q695-q516: [ -36  -53  -81 -146  -80   46  300    7 -314   65  192   47  -41   98
 -173 -240   45  149 -118   87  -10  155  -96]
q944-q583: [  30  127  197  465  -61  132 -170 -205 -145  191 -261 -116  -23  195
 -481 -417   44  -34 -279  287   69 -447 -128]
q703-q907: [ 110  -72  110   11   94   61 -103  -70   61  212  -79  -77  153   54
 -383  -21  -65 -335   45  186  186 -157  -17]
q703-q907: [ -71 -218   12 -344  129 -166  642  178   -8 -399 -262  302  -86 -148
  520  346  355  296  387 -369   75  673  -98]
q721-q891: [-192 -344   87 -152 -149   11   93 -160  122 -181 -193   83  111  -96
   25  314 -134   18   66 -194  110  340  -43]
q944-q583: [ 123  -46   52 -108 -204  -67  243   53 -153  206  143  -65  100   23
  -43  107  -95  128 -132    3    4  227  -99]
q944-q583: [-280   92   64  -27  -93   30 -492  -88   26 -249  -71 -183   18 -100
   -4 -104 -239    8 -218  108    7 -308  -38]
q703-q907: [  92  -87   97  -16   37 -119  637  121 -117  -66  -55  174 -127   70
  177   34  385   64   88  -87  -48  507 -106]
q721-q891: [-239 -156 -217  -42 -127  121 -144  -73   58 -341  198   -5 -150  172
  145    7 -210  -58  152 -118 -193  -54  237]
q278-q475: [  55   80  -91 -185  329   90  100  142  -76   70  282  -45 -142   92
    9  -83  267  -19    5   81   59  -89   51]
q278-q475: [-130  229  132  219  237   27 -333  -59  266   34 -241   59   -9 -282
   67   95   97   39  -21  -28  140 -196  -65]
q695-q516: [   3  132  104   91  150  -82 -107   28  193  -95 -334  157   33 -263
  173  159  149   15  117 -119   96   70  -94]
q278-q475: [ -89  -81  -58 -370  427 -217 -160  198  249 -216   16 -187   83 -214
  414   44  114 -234   66   17   69  -79  211]
q721-q891: [  89  160  -20  260   43  133 -167  -24   40  270  217  -99  -65  143
 -161  -65  -20 -114 -102  101  -29 -252   84]
q703-q907: [ -19  164   19  404  -65   68 -177    2  180 -173 -223  183  -56   27
   70  127  -37 -269  276 -137   -3   92   14]
q703-q907: [ -73   -3  118  216  -42   69 -598 -149  372 -105 -260  -85  146  -78
  -87  238 -292 -399   91  -20  101 -244   83]
q278-q475: [ 150 -257  -30 -496 -109  -55  -50   82   -3   18  343 -267  180  119
  -93  192 -277 -342  -13  115  -22   44  116]
q703-q907: [ 105 -279   56  -19 -432 -118  299  -61   38 -199 -202  210   94   59
   35  297 -211 -118  320 -196 -157  485  -36]
q703-q907: [  17  102  -11  498  312  -20    6  -28  234  -41 -515  317  -20  -72
  -10 -179  259 -288  434  -55  107  -47   70]
q703-q907: [-148  -25  261   69 -130   43  219 -164   43  -27 -236  243  -65 -172
  -74  248   90  265    9 -112   58  308 -284]
q695-q516: [  19 -142  -75  513 -189   73  199 -122  -78  101 -153  -35  -46  323
   11 -137  -16  146  -29 -138  -44  -29  154]
q721-q891: [-122 -228  104  200 -147  -86  223 -120  199 -229 -463  249   40  -41
   88  194  -91  -73  457 -192   -3  273    9]
q695-q516: [ 162  180  132  -89  -78  -55   39   38 -136  228  255 -136  -68  -45
  -13  -11  121  268 -432  126 -143  -60 -153]
q695-q516: [ 271 -186   73  156  -49 -140  651  -54 -183  212 -368  211   33   96
 -131 -163  268  267  159  -29  -19  177  -99]
q944-q583: [  47  215 -131  135  361   98 -200  126  -72  222  360 -297 -121  229
  -91 -431  165 -220 -216  292   14 -501  207]
q695-q516: [ -95  -13 -241  -41  242   95  -89   83  117  -92  252   13  -98   28
  241   42  107 -118   50 -146    7   56  225]
q695-q516: [241  32  77 116 109  -6 188  44  51 307 134 -40 -39  91 -33  87 205 -51
 -71  30 -21  31  27]
q721-q891: [ -47  108   43  184   85   42  -94  -21  193   10  -72  166  -19  -99
  -45   90   12 -235  196  -21   37   73  -11]
q721-q891: [-107  -61 -144  201  -74    3 -236  -67  205 -337  -86  124  -56   31
  166  -29  -88 -315  169 -132 -188   50  201]
q278-q475: [  70 -293   36  -59 -428   46  277 -207 -202   74  140   12   -1  239
 -336  -64 -182   50 -120   74 -211  140  -46]
q721-q891: [ 224  207  105  166 -489  -34 -220  -72 -328  305  344 -335   36  195
 -348 -369 -238   28 -719  358 -306 -281 -124]
q703-q907: [  65  132 -177   64  136  -13 -221  198   41 -107  197 -157  -35  147
  194 -119   -3 -345   44   38  -55 -136  224]
q695-q516: [ -15   54   51   36  295    5 -182   -5  253  -19 -218   82   32 -206
   94  156  163  -83  102  -84  160  -55    9]
q944-q583: [ -88   73   59   21  126   18 -235  -37  182 -109  -83   -1  -52 -160
  171  143  102   66 -103  -89   18  -72   -4]
q703-q907: [ 108 -183  -56  -38 -206 -100  377   35  -91  -32   62   94    6  151
   10  -11  -57  -96  195  -31 -167  294   53]
q695-q516: [  70  126   -2  214  -51   23  104   -8   55   74  103  172 -137   35
  -12   12   72  -51  113  -18 -176   91    3]
q703-q907: [-166   19 -191 -126  146   43 -125   95  107 -240  -28   71  -40  -88
  311  172  -67  127  314 -219   80  -29  126]
q278-q475: [  39   36   45 -378  -58 -167  580  189 -212 -142 -194  370   13 -312
  290  291  225  525  206 -276   98  674 -355]
q278-q475: [  99 -150   90    5 -215  -15 -264  -31  214  -94   75 -181  121  116
   -6  288 -253 -491  -43   -9  -73   84  119]
q721-q891: [  93   92   16 -141 -231  -63 -120   18 -164   67  130 -102   86  -28
 -133  -94 -201   53 -195  144 -103  -87 -103]
q695-q516: [   0   -7  130  131 -513 -101  563 -122 -447   24 -135  196  -98   58
 -142 -270   29  577 -210   29 -243  297 -330]
q944-q583: [-149  153 -192  119  222  237 -521  -62   91   31  156  -22   -4    3
 -225 -209 -101 -312  -27  103  125 -342  133]
q944-q583: [  38  -44 -143  -24  145  -35  285  124   47  -53   83  138 -107   45
  255   80  168   25  277 -159  -59  198  131]
q703-q907: [-113   88  -39  100  118   29  -89  -10  162 -211 -286  269  -48 -162
  117  105   42   12  372 -161   62   31  -18]
q721-q891: [  -6 -218   43 -377 -113  -90  160   17 -198  -40  -32 -178  135  -35
   80   77  -38  328 -259  -43  103  116  -98]
q944-q583: [ -27  346    9  476  255   59 -678  -43  352  -34 -334   94   55 -177
 -100 -128  -34 -482  181   81  106 -409   73]
q944-q583: [-121  -15    0  230   83  133  102 -112  -46  -56 -192  208  -79   72
 -230 -217  138 -113  135   31   95   47  -56]
q944-q583: [ -95  194 -190  306   -6   34  -22   81  -40  -94  -70  101 -113   34
  270  -90   -2  232  155 -183  -36  -48   88]
q721-q891: [ -78  211 -235   32  393  240 -172   77  -15  126  404  -48 -217   96
   14 -175  213   26  -81   39   54 -292  160]
q695-q516: [-136  -32  -21 -369  233   28 -318   64  104  -54  110 -154  153 -143
  -84   57 -153 -296   36  131  229 -135   37]
q703-q907: [ 154   19  -47  632  -66   18 -104  -90   40  230 -134  -64   72  307
 -316 -412 -113 -502   77  196  -66 -278  208]
q695-q516: [ 143  -56  -48  232 -353  -64  341    2 -361  236  157 -218  -26  326
    3 -278  -54  352 -361   43 -189  -18   37]
q278-q475: [ -19 -157  255  198 -391   17  151 -274   24  -44 -419  207   33  -33
 -199  215 -121  221   70 -117  -36  181 -226]
q278-q475: [ 146 -185   -9 -305   41 -161  389  123 -111  -15   51   14   59   24
   58  -17  136  -64   68   29  -26  277   -8]
q278-q475: [ 276  444   79  381  360   92  -85  116    7  491  -64  101   35  -57
 -328 -172  284 -243   18  194  259 -176 -141]
q695-q516: [ 170 -285  -56 -352 -197 -286  766  147 -309   77  332 -105  -43  163
  241 -116  122  305 -150   22 -310  376   51]
q721-q891: [ 164  495  -42  460    3  207 -519  -73  -79  364   82   87   30  -18
 -540 -379  -50 -293 -237  265   38 -356 -132]
q944-q583: [ -29   25  -75 -272  216  -97   -7  198  -34  -56   78 -188   34  -43
  245   -8   23   94   44   23   99 -135   83]
q944-q583: [ -65  124   74  337  266  103 -149    2  164   99 -227   49   54   14
 -208  -77   41 -418  245   99  281 -121   17]
q721-q891: [-254  -39  -89  171 -168  151 -290 -157  120 -227  -86  126   -6    3
  -71   46 -286 -151  175 -106   -5   -3   62]
q703-q907: [-219 -129   48  121 -340   -1   57 -195   79 -212 -211  272    8  -38
 -173   30 -337 -107  392  -26 -136  161  -54]
q278-q475: [-122 -358 -279  -44  -90  157  379 -122 -266    6   76  130    3  275
 -246 -272  -82   66  167  -57   53  155  120]
q721-q891: [-131  116 -163 -609  298  -29  -37  329 -172 -122  576 -315  -94  -92
  462   44  186  242 -404  -11   70   66   41]
q278-q475: [  60  189  250  434 -214   20 -106 -144  109  128 -328  157   24  -41
 -289   54 -145  -92  175   81  -16 -101 -181]
q703-q907: [  73  175 -103  139  -87   25   -4  -25 -266  123   -2   51  -34   45
 -180 -386   19  229 -148  113  -81 -201  -80]
q695-q516: [ -12  -15 -148  294 -223   99   90  -86 -169   49  181  -21 -145  327
 -135 -310 -114   28  -16   66 -231 -152  138]
q278-q475: [-205  -71   78 -128  164   99    3  -64  260 -172  -73  256  -54 -184
   -6  322   48 -175  332 -117  123  250  -57]
q944-q583: [-204   57  -40  -88  403  202 -633  -52  407   50  130 -137   61 -156
  -77  223 -156 -351  118   43  258 -403  186]
q721-q891: [ 128   44  -34 -363   47 -131  345  196 -163   64  189  112   27 -134
   85   50  137   96   34    3   -6  353 -136]
q944-q583: [ 211 -190   36  -76 -602 -135  453  -38 -431   57 -197   38  170  147
 -156  -39 -255  412  -27  -51  -89  265 -216]
q944-q583: [-186  -99  -48  -50 -267  -40  336  -97 -169 -269 -102  302 -130  -61
   88  -79   10  356   94 -143 -198  334 -131]
q278-q475: [-164  -58 -100  271 -250   90 -265 -196   12 -208  -58    2  -66  103
    4 -158 -163   16 -162  -75 -180 -116  105]
q721-q891: [ -81   80    2  325  261   64 -301  -11  313 -151 -389  107   27  -77
  102  100   65 -290  308 -130  203 -115  104]
q278-q475: [ -81 -357 -175 -136 -306   97  513  -89 -357 -174  213    6 -196  384
   46 -122   16  406  -70 -137 -210  213   75]
q695-q516: [  20 -245   31 -222 -166 -140  494  -47 -160   36 -128  175   92  -75
  -69   -1  -17  245  129  -39  -25  329 -130]
[  72   79  250  207 -426  -16   38 -211 -153   58 -182  152   10  -38
 -373 -122  -70   64 -246  138 -164  115 -321] : q703-q907
[ -67  280   67  767  -97  219 -285 -199  162   57 -125  142 -223  159
 -187 -127   -7 -137   57   18 -138 -282   34] : q695-q516
[-116 -196 -147 -129 -123  -96   41   45    9 -317  -54  -37   19   75
  260   19 -197    6  240 -121 -102   41  175] : q703-q907
[-290 -517 -123  -11 -243   71   22 -298   57 -347 -118   27   -3  191
  -68  -91 -253  -95  113 -101 -139   35  222] : q278-q475
[  12 -216   38 -595   15   48   50   -6  -42  174  562 -257   28   28
 -147  195  -95  -14 -276  154  -19   19   13] : q695-q516
[-103 -261   96    4 -304  -72  291 -103  -23 -176 -162   77   14   63
   40  119 -129   68  112 -104  -90  305  -42] : q721-q891
[   0   43  130   64  191   12 -234  -32  213  -23 -256    4   68 -109
  -75   98   31 -218  137   43  162 -165  -18] : q695-q516
[-212    0   -2   79   99  154 -168  -81   93  -14  185  -93 -114   97
  -99  -61  -52 -155  -28   98    8 -188  103] : q944-q583
[  64   77   29   -7   72 -102   68  110  -20   27 -165  -47   41  -81
  211   77   71  251   32  -82   87  -40  -35] : q944-q583
[  80 -288   51 -100 -165   -1  270  -49  -66   18  215 -181  -59  230
   96  143   81   89 -297  -74 -127  205   73] : q278-q475
[  93   41   82  -42  142  -28 -236  121  215   61  104 -243   80   38
   68  215  -88 -360   59   76   86 -153  125] : q278-q475
[  27  -94   41 -226  114  -50   16   76  121  -92 -173   36  121 -121
   98  284  -20  -64  257 -106  183  118  -21] : q721-q891
[  32   21  -52 -145  259  185  176   37 -192  249  216  -46  -74   91
 -162  -63  249  216 -160   43  216  -53  -62] : q721-q891
[ -29 -177 -103  130 -185 -109  303   -8  -78 -246  -85   64 -120  214
  190 -180   -2   51  197  -73 -268   90  153] : q695-q516
